Here is a tiny trained network, its code and every weight. The questions are about switching its units off for an input and a target symbol, where a switched-off unit gives its printed mean instead of its output.

import numpy as np


def w(rows, s, z=0):
    codes = np.array(rows[::2]) - 128.0
    scale = np.full(codes.shape[1], s)
    scale[-1] = z or s
    return codes * scale


def norm(h):
    return h / np.sqrt((h * h).mean(-1, keepdims=True) + 1e-5)


def f(y):
    return np.maximum(y, 0)


def softmax(a):
    e = np.exp(a - a.max(-1, keepdims=True))
    return e / e.sum(-1, keepdims=True)


def log_softmax(a):
    a = a - a.max(-1, keepdims=True)
    return a - np.log(np.exp(a).sum(-1, keepdims=True))


def net(x, mask):
    ids = ['βγδεηθλξστφψ'.index(c) for c in x.split()]
    T = len(ids)
    res = E[ids] + P[:T]
    q, k, v = (norm(res) @ M[0].T for M in (Q, K, V))
    z = softmax(np.where(np.tri(T) > 0, q @ k.T / 4**0.5, -1e9)) @ v
    res = res + np.where(mask[0], z, O[0][:, -1]) @ O[0][:, :-1]
    y = f(norm(res) @ A[0][:, :-1].T + A[0][:, -1])
    res = res + np.where(mask[1:13], y, B[0][:, -1]) @ B[0][:, :-1]
    return log_softmax(norm(res)[-1] @ U[:, :-1].T + U[:, -1])


Q, K, V, O, A, B = {}, {}, {}, {}, {}, {}
E = w([
[201,179,83,143,152,201,141,141,104,198],'β',
[108,139,80,169,188,152,114,78,139,172],'γ',
[52,137,59,211,108,161,130,149,122,112],'δ',
[149,180,84,149,76,175,124,207,224,89],'ε',
[151,115,137,39,81,195,29,127,170,154],'η',
[88,113,129,207,133,166,151,165,76,226],'θ',
[137,60,111,108,84,187,101,45,68,198],'λ',
[187,74,99,148,37,186,111,145,171,137],'ξ',
[168,113,214,109,99,255,250,113,213,128],'σ',
[90,188,70,131,170,188,56,224,135,96],'τ',
[58,212,128,99,141,146,115,147,124,174],'φ',
[126,93,138,70,68,174,58,168,190,156],'ψ',
],0.0073)
P = w([
[94,173,113,128,140,249,108,132,138,82],'0',
[125,129,121,110,108,137,136,109,130,142],'1',
[112,122,109,114,134,175,118,136,155,135],'2',
[121,150,159,142,160,170,88,161,118,83],'3',
[132,134,134,135,109,131,117,101,128,143],'4',
[115,130,123,146,136,152,102,116,153,142],'5',
[130,134,163,162,161,135,77,157,131,101],'6',
[135,133,137,135,119,99,114,112,132,148],'7',
[126,121,117,143,141,117,111,142,170,150],'8',
[140,122,161,145,165,114,91,162,137,116],'9',
[139,117,120,106,124,77,141,127,123,137],'10',
[127,101,98,114,149,92,145,158,157,134],'11',
[147,109,152,138,168,83,104,174,142,124],'12',
[125,122,108,103,96,91,119,116,116,115],'13',
],0.018)
Q[0] = w([
[154,118,245,201,178,152,87,126,93,56],'head 0',
[148,67,175,131,172,65,114,176,120,83],'head 0',
[132,140,203,99,106,86,149,75,96,6],'head 0',
[118,145,128,179,120,191,93,111,174,176],'head 0',
],0.012)
K[0] = w([
[146,133,172,163,178,171,145,124,160,169],'head 0',
[139,100,130,123,176,136,194,150,142,143],'head 0',
[85,130,140,119,125,250,156,121,163,124],'head 0',
[150,148,136,179,123,92,89,115,140,140],'head 0',
],0.017)
V[0] = w([
[111,115,191,104,114,125,159,133,254,22],'head 0',
[44,47,125,151,203,136,96,56,164,108],'head 0',
[186,252,125,37,160,84,144,26,153,135],'head 0',
[51,114,248,118,48,61,187,140,97,183],'head 0',
],0.0075)
O[0] = w([
[82,114,204,169,140,83,113,126,197,85,17],'head 0',
[106,63,104,76,167,61,122,113,127,34,170],'head 0',
[159,166,141,123,165,126,86,10,148,139,148],'head 0',
[68,91,137,143,124,201,78,103,90,93,2],'head 0',
],0.012,0.0056)
A[0] = w([
[164,112,104,74,177,73,140,95,140,64,142],'neuron 0',
[124,83,115,116,166,10,200,147,166,65,96],'neuron 1',
[185,121,146,100,144,149,166,115,128,132,245],'neuron 2',
[94,60,91,104,147,112,131,164,99,139,73],'neuron 3',
[115,95,128,80,108,102,127,144,165,140,111],'neuron 4',
[121,167,91,146,183,134,101,153,122,129,119],'neuron 5',
[53,80,228,195,127,153,85,112,131,75,119],'neuron 6',
[189,66,156,88,77,148,98,121,151,143,98],'neuron 7',
[138,147,138,128,165,112,85,75,197,163,114],'neuron 8',
[175,129,129,120,174,62,165,164,167,154,106],'neuron 9',
[109,120,87,116,104,114,132,74,121,168,253],'neuron 10',
[78,107,138,114,119,131,149,208,100,69,37],'neuron 11',
],0.013,0.0047)
B[0] = w([
[107,97,112,181,67,151,148,110,191,134,247],'neuron 0',
[119,61,163,111,177,182,191,79,86,180,250],'neuron 1',
[95,100,119,136,128,73,96,120,131,99,223],'neuron 2',
[123,131,196,199,133,50,148,73,81,125,166],'neuron 3',
[117,128,136,173,108,154,120,75,99,134,163],'neuron 4',
[111,79,180,122,149,105,157,108,135,142,179],'neuron 5',
[246,105,186,112,132,116,105,131,125,48,156],'neuron 6',
[95,131,156,140,195,114,170,129,116,158,164],'neuron 7',
[123,145,123,92,66,108,159,132,71,111,190],'neuron 8',
[131,103,124,119,120,126,42,133,65,154,250],'neuron 9',
[116,129,135,121,163,162,121,192,189,89,222],'neuron 10',
[133,220,64,134,115,124,126,95,153,75,170],'neuron 11',
],0.013,0.011)
U = w([
[192,181,82,75,163,134,222,105,122,168,155],'β',
[113,100,69,109,90,104,142,122,195,102,220],'γ',
[92,181,107,189,155,76,144,126,96,82,198],'δ',
[114,156,187,144,12,119,105,108,134,155,70],'ε',
[69,143,154,26,115,95,196,152,101,113,99],'η',
[130,97,84,113,55,206,166,199,47,87,3],'θ',
[92,108,93,81,254,132,140,170,123,93,23],'λ',
[87,143,168,164,138,152,152,193,189,160,200],'ξ',
[93,65,168,124,115,114,159,65,84,183,64],'σ',
[128,116,106,106,141,54,61,174,105,156,141],'τ',
[74,180,159,128,127,188,48,67,130,118,100],'φ',
[199,117,169,103,149,139,150,154,137,69,242],'ψ',
],0.0078,0.0024)

Each question gives the input, a string of symbols that net reads in full, and the target symbol t.
The units are the heads (4 rows each of Q, K, V and O) and the neurons (one row each of A and B). Each row of codes is followed by its name. A weight is (code - 128) times the scale printed after its matrix; where a second scale follows, it is the last column's (O, A, B and U).
mask holds one flag per unit, heads first, then neurons. A switched-off unit (its flag False) gives its mean, the last column of its rows in O or B, instead of its output. The means were averaged over made-up inputs and are rounded, as every weight is.
A unit's drop is (log p(t) with every unit on - log p(t) with that unit switched off) / (log p(t) with every unit on - log p(t) with every unit switched off).
The circuit of an input: a set's keep is (log p(t) with only the set's units on - log p(t) with every unit switched off) / (log p(t) with every unit on - log p(t) with every unit switched off). Starting from the 12 units with the biggest drops (on a tie, the unit counted first), units are removed one at a time, each time the one whose removal leaves the highest keep (on an exact tie, the one counted first), for as long as the keep stays at least 0.8.
circuit, biggest first: the units of the circuit, biggest drop first
unit that matters most: the unit with the biggest drop
top k neurons: the k neurons with the biggest drops, biggest first
input ξ θ τ γ η γ τ, target σ: circuit, biggest first : [head 0; neuron 1; neuron 0; neuron 10]
input ε τ θ, target τ: top 3 neurons : [neuron 1; neuron 0; neuron 9]
input τ γ η γ θ γ γ η ξ, target η: top 4 neurons : [neuron 8; neuron 0; neuron 7; neuron 9]
input β θ ψ, target θ: circuit, biggest first : [head 0]
input λ ξ γ β, target τ: circuit, biggest first : [head 0; neuron 1; neuron 9]
input δ γ γ, target γ: circuit, biggest first : [head 0; neuron 0; neuron 1]
input τ θ σ ξ τ τ γ ψ γ β σ ξ β δ, target δ: circuit, biggest first : [head 0; neuron 3; neuron 11]
input ψ σ β σ τ θ ψ γ φ, target γ: circuit, biggest first : [head 0; neuron 0; neuron 1]
input γ β γ γ θ δ β ψ δ γ τ ψ, target τ: circuit, biggest first : [head 0; neuron 1; neuron 0]
input γ γ γ γ ξ τ σ λ γ τ ξ γ ξ λ, target λ: top 2 neurons : [neuron 10; neuron 0]
input τ δ τ γ γ ξ ξ γ σ ε β λ λ, target τ: top 2 neurons : [neuron 1; neuron 0]
input γ σ γ θ σ τ τ η δ, target η: top 3 neurons : [neuron 8; neuron 0; neuron 9]
input ξ η ξ ε φ σ ξ, target ψ: circuit, biggest first : [head 0; neuron 6]
input γ ξ ξ ξ ε σ φ θ γ γ φ δ, target φ: top 2 neurons : [neuron 1; neuron 0]
input γ ξ ξ ξ ε τ β σ δ τ θ τ λ, target δ: top 2 neurons : [neuron 3; neuron 1]
input δ τ γ ξ σ γ τ γ τ γ γ θ, target γ: circuit, biggest first : [head 0; neuron 1; neuron 0; neuron 10]
input τ γ σ β σ ξ ξ γ ξ ε γ ξ ψ γ, target γ: top 3 neurons : [neuron 0; neuron 10; neuron 1]
input τ ξ θ φ τ ξ γ γ θ ε λ, target λ: top 4 neurons : [neuron 10; neuron 0; neuron 9; neuron 1]
input λ ε γ, target ε: circuit, biggest first : [head 0; neuron 8]
input σ τ ξ, target τ: circuit, biggest first : [head 0; neuron 1; neuron 0; neuron 9]
input ξ ξ φ, target ξ: circuit, biggest first : [head 0; neuron 9]
input λ γ β γ γ θ ψ, target δ: circuit, biggest first : [head 0; neuron 11; neuron 3]
input ξ δ ξ σ ξ γ β ξ γ φ γ γ ε, target σ: unit that matters most : neuron 1
input β γ σ, target γ: circuit, biggest first : [head 0; neuron 1; neuron 0]
input ξ ξ β, target ξ: top 3 neurons : [neuron 9; neuron 1; neuron 8]
input γ η τ, target η: top 3 neurons : [neuron 8; neuron 0; neuron 9]
input θ λ τ, target λ: top 3 neurons : [neuron 0; neuron 9; neuron 1]
input ξ θ σ, target θ: top 2 neurons : [neuron 1; neuron 0]
input λ ψ ξ, target ψ: top neuron : [neuron 6]
input γ θ φ γ γ λ, target γ: top 2 neurons : [neuron 1; neuron 0]
